Below is a small trained network, with its code and all its weights. Each question gives an input and a target symbol and asks what happens when units are switched off, that is, made to give their printed mean instead of their output.

import numpy as np


def w(rows, s, z=0):
    codes = np.array(rows[::2]) - 128.0
    scale = np.full(codes.shape[1], s)
    scale[-1] = z or s
    return codes * scale


def norm(h):
    return h / np.sqrt((h * h).mean(-1, keepdims=True) + 1e-5)


def f(y):
    return y / 2 * (1 + np.tanh(0.7978845608 * (y + 0.044715 * y**3)))


def softmax(a):
    e = np.exp(a - a.max(-1, keepdims=True))
    return e / e.sum(-1, keepdims=True)


def log_softmax(a):
    a = a - a.max(-1, keepdims=True)
    return a - np.log(np.exp(a).sum(-1, keepdims=True))


def net(x, mask):
    ids = ['βγεζστψω'.index(c) for c in x.split()]
    T = len(ids)
    res = E[ids] + P[:T]
    u = 0
    for l in range(2):
        q, k, v = (norm(res) @ M[l].T for M in (Q, K, V))
        z = softmax(np.where(np.tri(T) > 0, q @ k.T / 4**0.5, -1e9)) @ v
        res = res + np.where(mask[u], z, O[l][:, -1]) @ O[l][:, :-1]
        u += 1
        y = f(norm(res) @ A[l][:, :-1].T + A[l][:, -1])
        res = res + np.where(mask[u : u + 12], y, B[l][:, -1]) @ B[l][:, :-1]
        u += 12
    return log_softmax(norm(res)[-1] @ U[:, :-1].T + U[:, -1])


Q, K, V, O, A, B = {}, {}, {}, {}, {}, {}
E = w([
[137,110,159,118,80,138,96,128,167,153,132],'β',
[118,138,175,130,98,93,96,137,125,93,119],'γ',
[157,131,159,100,129,118,162,171,161,144,180],'ε',
[155,132,129,196,124,100,126,154,127,106,136],'ζ',
[148,99,105,109,126,98,111,114,84,119,160],'σ',
[127,80,115,129,159,148,125,165,102,152,94],'τ',
[149,116,88,124,151,101,153,93,151,138,74],'ψ',
[156,252,108,80,201,214,92,152,63,67,106],'ω',
],0.0023)
P = w([
[181,88,251,142,24,144,156,60,103,135,126],'0',
[176,77,195,125,95,117,139,103,105,124,118],'1',
[126,77,143,122,132,108,132,140,116,107,135],'2',
[130,104,110,116,155,107,110,142,133,116,128],'3',
[137,138,98,115,183,104,85,160,146,120,136],'4',
[152,152,73,106,163,109,80,176,137,141,115],'5',
[167,182,56,92,164,126,68,191,114,161,105],'6',
],0.0015)
Q[0] = w([
[231,154,117,86,141,111,20,237,152,152,118],'0.h1',
[5,134,129,166,109,115,203,32,182,139,168],'0.h1',
[223,123,84,120,149,130,78,184,104,111,85],'0.h1',
[143,179,107,160,161,143,103,200,78,121,98],'0.h1',
],0.0022)
K[0] = w([
[76,232,78,110,199,141,82,170,116,89,119],'0.h1',
[81,2,161,131,65,85,156,137,168,178,129],'0.h1',
[184,216,78,92,194,171,113,97,125,122,121],'0.h1',
[112,186,130,113,136,238,115,121,157,149,166],'0.h1',
],0.0019)
V[0] = w([
[119,212,151,115,172,190,190,83,17,52,90],'0.h1',
[86,65,116,121,117,2,127,158,166,143,97],'0.h1',
[112,173,214,91,63,105,65,159,155,98,157],'0.h1',
[181,172,115,138,113,228,98,63,178,132,110],'0.h1',
],0.0017)
O[0] = w([
[11,50,41,129,78,85,109,195,246,123,107,35],'0.h1',
[233,130,214,161,155,160,84,84,65,67,105,163],'0.h1',
[154,249,51,106,161,255,116,75,115,84,79,254],'0.h1',
[11,160,83,140,117,137,164,160,51,209,158,110],'0.h1',
],0.0016,0.0011)
A[0] = w([
[137,116,141,128,67,138,100,161,154,109,170,94],'0.n1',
[138,124,121,126,124,132,124,136,134,124,125,104],'0.n2',
[36,151,127,97,90,200,220,120,124,63,136,4],'0.n3',
[21,118,50,132,121,83,94,162,162,98,111,113],'0.n4',
[1,112,59,129,178,102,172,174,188,188,145,95],'0.n5',
[114,80,36,136,114,70,131,154,158,151,158,125],'0.n6',
[116,201,127,119,160,151,98,141,137,91,167,29],'0.n7',
[145,127,112,134,130,135,109,136,147,141,128,84],'0.n8',
[85,100,86,102,116,148,117,155,239,182,143,119],'0.n9',
[107,138,141,115,133,132,134,124,113,100,126,105],'0.n10',
[129,128,127,128,128,129,127,129,129,128,128,123],'0.n11',
[126,133,124,128,136,136,118,127,138,132,132,93],'0.n12',
],0.0033,0.0018)
B[0] = w([
[96,116,142,145,205,67,120,119,111,134,110,166],'0.n1',
[123,130,138,135,135,125,137,117,119,127,128,128],'0.n2',
[253,136,240,154,201,81,118,109,89,87,160,1],'0.n3',
[146,217,88,70,162,141,151,141,91,205,126,114],'0.n4',
[198,177,63,79,71,180,106,182,144,55,64,101],'0.n5',
[128,176,139,102,86,232,117,73,48,172,127,124],'0.n6',
[213,129,169,123,39,133,122,110,106,204,66,111],'0.n7',
[121,135,150,140,139,118,158,112,83,103,123,127],'0.n8',
[144,125,108,173,169,146,49,100,93,65,72,109],'0.n9',
[184,113,127,150,124,130,107,125,154,166,137,90],'0.n10',
[128,128,129,129,128,127,130,127,126,128,128,125],'0.n11',
[151,122,144,145,125,116,153,122,89,117,121,95],'0.n12',
],0.0021,0.00086)
Q[1] = w([
[240,160,134,114,152,128,65,139,109,134,118],'1.h1',
[113,2,167,161,164,77,139,124,155,83,158],'1.h1',
[13,128,83,143,81,145,175,111,127,139,136],'1.h1',
[159,104,83,129,178,122,82,165,74,168,110],'1.h1',
],0.0065)
K[1] = w([
[161,146,84,121,216,123,113,148,110,112,132],'1.h1',
[94,1,81,140,131,110,188,74,140,149,98],'1.h1',
[92,129,195,127,34,145,123,125,150,147,121],'1.h1',
[131,151,86,101,188,128,97,130,141,156,86],'1.h1',
],0.0065)
V[1] = w([
[114,112,130,145,158,143,196,203,165,188,242],'1.h1',
[93,99,128,84,161,201,58,199,26,150,128],'1.h1',
[71,157,171,251,101,154,124,192,117,81,109],'1.h1',
[124,132,125,116,72,61,91,105,61,70,228],'1.h1',
],0.0023)
O[1] = w([
[225,203,107,87,87,136,183,170,90,83,114,38],'1.h1',
[135,49,167,175,56,148,182,87,193,73,180,159],'1.h1',
[253,71,79,118,172,127,62,126,134,154,148,9],'1.h1',
[113,182,45,214,134,214,135,179,174,135,153,169],'1.h1',
],0.0027,0.0015)
A[1] = w([
[96,122,133,119,90,136,142,100,163,106,127,130],'1.n1',
[92,168,88,199,123,152,165,158,138,131,160,70],'1.n2',
[126,141,181,151,105,122,154,96,122,145,139,86],'1.n3',
[182,120,101,123,160,104,106,160,93,150,124,67],'1.n4',
[55,128,160,109,169,1,162,146,98,165,117,20],'1.n5',
[175,65,157,141,81,84,185,127,154,59,163,3],'1.n6',
[152,158,155,114,125,122,189,120,89,90,129,55],'1.n7',
[135,110,111,117,112,131,148,74,112,125,92,138],'1.n8',
[163,156,156,114,140,161,127,129,132,112,111,121],'1.n9',
[109,91,95,124,151,139,140,153,152,147,125,112],'1.n10',
[123,132,125,153,155,103,142,175,171,97,82,73],'1.n11',
[140,148,86,107,128,112,175,172,110,128,113,68],'1.n12',
],0.0054,0.003)
B[1] = w([
[195,140,131,139,189,68,129,136,98,164,145,204],'1.n1',
[75,157,229,90,95,152,139,213,233,155,163,233],'1.n2',
[117,118,1,41,137,159,118,139,85,132,191,141],'1.n3',
[167,169,74,122,202,100,224,101,202,142,141,100],'1.n4',
[96,211,146,99,211,54,24,203,45,236,92,253],'1.n5',
[237,82,96,40,28,64,16,195,148,55,108,178],'1.n6',
[104,161,207,210,101,113,121,85,90,103,75,102],'1.n7',
[163,175,149,145,180,101,150,187,168,160,190,153],'1.n8',
[98,121,137,151,93,52,205,126,90,111,137,164],'1.n9',
[138,222,134,135,92,100,117,106,115,87,107,127],'1.n10',
[126,109,119,54,85,188,141,108,100,193,191,111],'1.n11',
[88,73,59,148,156,186,9,82,151,144,75,89],'1.n12',
],0.0026,0.0017)
U = w([
[231,171,67,169,216,92,218,106,217,154,124,111],'β',
[72,142,17,82,108,223,122,155,113,78,19,2],'γ',
[58,158,207,137,78,186,169,212,232,159,188,186],'ε',
[89,181,141,96,202,56,57,196,61,215,97,183],'ζ',
[106,187,201,179,80,115,223,64,48,47,65,185],'σ',
[103,73,83,78,125,166,185,50,41,191,254,69],'τ',
[99,31,176,233,160,155,31,24,173,133,107,44],'ψ',
[212,75,121,55,48,64,75,183,141,56,143,211],'ω',
],0.0044,0.00096)

Each question gives the input, a string of symbols that net reads in full, and the target symbol t.
The units are the heads (4 rows each of Q, K, V and O) and the neurons (one row each of A and B). Each row of codes is followed by its name. A weight is (code - 128) times the scale printed after its matrix; where a second scale follows, it is the last column's (O, A, B and U).
mask holds one flag per unit, layer by layer, with each layer's heads first. A switched-off unit (its flag False) gives its mean, the last column of its rows in O or B, instead of its output. The means were averaged over made-up inputs and are rounded, as every weight is.
A unit's drop is (log p(t) with every unit on - log p(t) with that unit switched off) / (log p(t) with every unit on - log p(t) with every unit switched off).
The circuit of an input: a set's keep is (log p(t) with only the set's units on - log p(t) with every unit switched off) / (log p(t) with every unit on - log p(t) with every unit switched off). Starting from the 12 units with the biggest drops (on a tie, the unit counted first), units are removed one at a time, each time the one whose removal leaves the highest keep (on an exact tie, the one counted first), for as long as the keep stays at least 0.8.
units of the circuit, in order: the units of the circuit, biggest drop first
most important unit: the unit with the biggest drop
k most important neurons: the k neurons with the biggest drops, biggest first
top k neurons in layer l: the k neurons of layer l with the biggest drops, biggest first
input β γ γ τ, target ω: units of the circuit, in order : 1.h1, 1.n6
input σ τ σ ω ζ σ σ, target τ: units of the circuit, in order : 0.n6, 1.h1, 1.n5, 1.n6
input σ σ ω β, target ψ: most important unit : 0.n9
input τ ε σ β β β, target τ: 2 most important neurons : 1.n3, 1.n5
input τ σ ω γ σ σ ζ, target ε: units of the circuit, in order : 1.h1, 1.n2
input ε ε β τ β, target ω: units of the circuit, in order : 1.h1, 1.n6
input β ε γ γ, target σ: units of the circuit, in order : 0.h1, 1.n5, 1.n9
input ε ψ β, target ζ: units of the circuit, in order : 1.h1, 1.n5
input ζ ω β σ τ ψ, target β: top 3 neurons in layer 1 : 1.n8, 1.n5, 1.n2
input β β β γ, target ψ: units of the circuit, in order : 0.h1, 1.h1
input β σ ψ τ β ζ ε, target β: 2 most important neurons : 1.n4, 1.n12
input ω τ β ω β ψ, target γ: units of the circuit, in order : 0.h1, 0.n5, 0.n6
input σ ω σ ω ζ, target γ: 2 most important neurons : 0.n5, 0.n4
input ω τ σ ζ, target ε: units of the circuit, in order : 1.n2
input σ β ε β ε, target σ: units of the circuit, in order : 1.h1, 1.n7, 0.h1
input ψ τ ω, target σ: 4 most important neurons : 0.n4, 0.n3, 0.n7, 1.n9
input ζ τ σ τ γ, target ω: units of the circuit, in order : 1.h1, 1.n6
input β γ τ β β β, target τ: top 4 neurons in layer 1 : 1.n3, 1.n5, 1.n6, 1.n2
input τ β τ ζ, target ω: units of the circuit, in order : 1.n6, 1.h1
input γ ζ ε γ, target β: 2 most important neurons : 1.n4, 0.n6
input ε β β, target σ: top 2 neurons in layer 0 : 0.n6, 0.n9
input σ β β β β σ σ, target ε: units of the circuit, in order : 1.h1
input β γ ζ β β ζ β, target β: 2 most important neurons : 1.n4, 1.n5
input ψ ω ζ β σ, target τ: top 3 neurons in layer 1 : 1.n5, 1.n2, 1.n6
input ζ σ β ω ω β, target γ: 4 most important neurons : 0.n5, 0.n4, 0.n9, 1.n5
input ω τ ζ ω, target γ: top 2 neurons in layer 1 : 1.n5, 1.n12
input σ ψ σ ζ γ β ω, target σ: 2 most important neurons : 1.n9, 0.n7
